Below is a small trained network, with its code and all its weights. Each question gives an input and a class and asks what happens when units are switched off, that is, made to give their printed mean instead of their output.

import numpy as np


def w(rows, s, z=0):
    codes = np.array(rows[::2]) - 128.0
    scale = np.full(codes.shape[1], s)
    scale[-1] = z or s
    return codes * scale


def f(y):
    return y / 2 * (1 + np.tanh(0.7978845608 * (y + 0.044715 * y**3)))


def log_softmax(a):
    a = a - a.max(-1, keepdims=True)
    return a - np.log(np.exp(a).sum(-1, keepdims=True))


def net(x, mask):
    res = np.array(x, float).reshape(1, 7) / 4 @ E
    y = f(res @ A[0][:, :-1].T + A[0][:, -1])
    res = res + np.where(mask, y, B[0][:, -1]) @ B[0][:, :-1]
    return log_softmax(res[-1] @ U[:, :-1].T + U[:, -1])


A, B = {}, {}
E = w([
[122,160,107,105,129,139],'x0',
[92,223,196,116,93,155],'x1',
[57,121,75,178,77,101],'x2',
[113,149,113,111,131,126],'x3',
[123,214,117,189,215,201],'x4',
[136,129,127,124,124,137],'x5',
[2,77,141,98,150,200],'x6',
],0.0084)
A[0] = w([
[80,108,152,112,155,141,79],'neuron 1',
[132,155,113,164,145,133,59],'neuron 2',
[88,143,112,144,131,89,187],'neuron 3',
[138,104,116,82,70,135,113],'neuron 4',
[115,103,180,109,112,68,70],'neuron 5',
[132,181,156,105,110,98,134],'neuron 6',
[155,173,109,153,105,75,61],'neuron 7',
[170,104,188,10,145,122,192],'neuron 8',
[170,93,71,107,155,147,146],'neuron 9',
[144,122,194,109,171,119,163],'neuron 10',
[79,138,149,226,191,148,64],'neuron 11',
[123,154,196,160,88,135,125],'neuron 12',
[148,149,117,166,218,152,130],'neuron 13',
[153,125,119,69,150,157,178],'neuron 14',
[110,162,120,114,108,118,167],'neuron 15',
[141,82,82,164,145,83,171],'neuron 16',
[87,99,146,100,128,181,108],'neuron 17',
[183,145,137,148,118,109,153],'neuron 18',
[86,98,110,95,106,179,75],'neuron 19',
[157,92,82,124,146,147,171],'neuron 20',
[154,115,140,99,144,151,255],'neuron 21',
[128,102,135,59,79,123,64],'neuron 22',
[142,165,149,143,193,160,120],'neuron 23',
[80,147,83,166,69,103,208],'neuron 24',
],0.013,0.0039)
B[0] = w([
[254,135,122,73,183,89,175],'neuron 1',
[202,87,117,115,112,149,154],'neuron 2',
[90,83,130,140,171,131,170],'neuron 3',
[136,106,117,128,96,135,179],'neuron 4',
[174,81,104,92,91,196,173],'neuron 5',
[131,167,172,136,190,168,191],'neuron 6',
[178,100,135,82,196,112,199],'neuron 7',
[95,98,115,184,97,80,254],'neuron 8',
[91,142,194,73,127,133,192],'neuron 9',
[89,148,117,161,118,56,185],'neuron 10',
[189,114,117,137,84,165,228],'neuron 11',
[64,200,137,96,144,216,190],'neuron 12',
[116,106,132,124,40,144,243],'neuron 13',
[98,123,76,192,144,146,179],'neuron 14',
[96,139,88,177,104,155,164],'neuron 15',
[77,171,161,101,139,180,222],'neuron 16',
[177,100,136,75,219,45,203],'neuron 17',
[125,120,106,126,212,135,212],'neuron 18',
[175,114,124,116,153,137,189],'neuron 19',
[81,206,164,132,123,208,186],'neuron 20',
[68,136,96,151,153,110,198],'neuron 21',
[156,90,138,115,63,165,183],'neuron 22',
[142,90,79,164,80,126,233],'neuron 23',
[119,62,133,188,164,105,230],'neuron 24',
],0.0076,0.0068)
U = w([
[252,127,130,73,244,106,75],'0',
[108,125,145,152,146,136,253],'1',
[188,109,100,144,49,138,26],'2',
[71,116,123,214,156,85,138],'3',
[44,176,238,78,167,208,54],'4',
[112,133,106,156,152,104,164],'5',
],0.011,0.005)

Each question gives the input, the list of numbers given to net, and the class t.
The units are the neurons (one row each of A and B). Each row of codes is followed by its name. A weight is (code - 128) times the scale printed after its matrix; where a second scale follows, it is the last column's (A, B and U).
mask holds one flag per neuron, in row order. A switched-off neuron (its flag False) gives its mean, the last column of its row in B, instead of its output. The means were averaged over made-up inputs and are rounded, as every weight is.
A unit's drop is (log p(t) with every unit on - log p(t) with that unit switched off) / (log p(t) with every unit on - log p(t) with every unit switched off).
The circuit of an input: a set's keep is (log p(t) with only the set's units on - log p(t) with every unit switched off) / (log p(t) with every unit on - log p(t) with every unit switched off). Starting from the 12 units with the biggest drops (on a tie, the unit counted first), units are removed one at a time, each time the one whose removal leaves the highest keep (on an exact tie, the one counted first), for as long as the keep stays at least 0.8.
circuit, biggest first: the units of the circuit, biggest drop first
most important unit: the unit with the biggest drop
k most important neurons: the k neurons with the biggest drops, biggest first
input [6,-7,2,7,3,5,5], class 4: most important unit : neuron 20
input [3,-5,4,5,-2,7,7], class 0: 2 most important neurons : [neuron 17; neuron 1]
input [-4,-7,-3,-2,-1,3,4], class 4: circuit, biggest first : [neuron 20; neuron 9]
input [2,1,5,5,-8,3,5], class 2: circuit, biggest first : [neuron 22; neuron 5]
input [-7,-8,7,7,-2,-2,1], class 4: circuit, biggest first : [neuron 16; neuron 20]
input [-6,6,-2,3,6,4,2], class 2: circuit, biggest first : [neuron 23; neuron 11]
input [7,-6,-6,2,-4,-5,-2], class 3: circuit, biggest first : [neuron 8; neuron 14]
input [5,3,-3,-5,-5,-1,4], class 2: circuit, biggest first : [neuron 22; neuron 16]
input [-6,5,4,5,8,6,7], class 2: circuit, biggest first : [neuron 11; neuron 23]
input [6,-8,-7,5,-2,5,3], class 4: 2 most important neurons : [neuron 9; neuron 20]
input [6,2,2,-1,1,-2,3], class 0: 2 most important neurons : [neuron 8; neuron 13]
input [3,3,-8,5,-8,-7,-1], class 2: 2 most important neurons : [neuron 22; neuron 5]
input [-2,7,-7,3,-2,-3,-1], class 3: circuit, biggest first : [neuron 8; neuron 10]
input [-1,1,4,-5,5,-7,-8], class 0: most important unit : neuron 7
input [5,-1,-8,-8,-8,6,3], class 2: 3 most important neurons : [neuron 22; neuron 5; neuron 4]
input [-8,-8,2,0,6,-7,3], class 4: 2 most important neurons : [neuron 16; neuron 20]
input [8,4,-6,0,4,5,7], class 0: circuit, biggest first : [neuron 17; neuron 1]
input [8,6,7,6,-1,5,2], class 3: 3 most important neurons : [neuron 24; neuron 16; neuron 15]
input [0,-7,-4,3,7,6,6], class 2: circuit, biggest first : [neuron 13; neuron 11]
input [-8,5,6,-4,-6,-3,2], class 2: circuit, biggest first : [neuron 5]
input [4,-8,-7,-1,-8,-7,4], class 2: 2 most important neurons : [neuron 22; neuron 8]
input [-3,-7,-7,-7,0,8,0], class 1: 2 most important neurons : [neuron 8; neuron 12]
input [-5,-6,2,-7,-4,-4,-7], class 0: 2 most important neurons : [neuron 7; neuron 18]
input [-8,-4,-6,6,5,2,7], class 0: 2 most important neurons : [neuron 1; neuron 17]
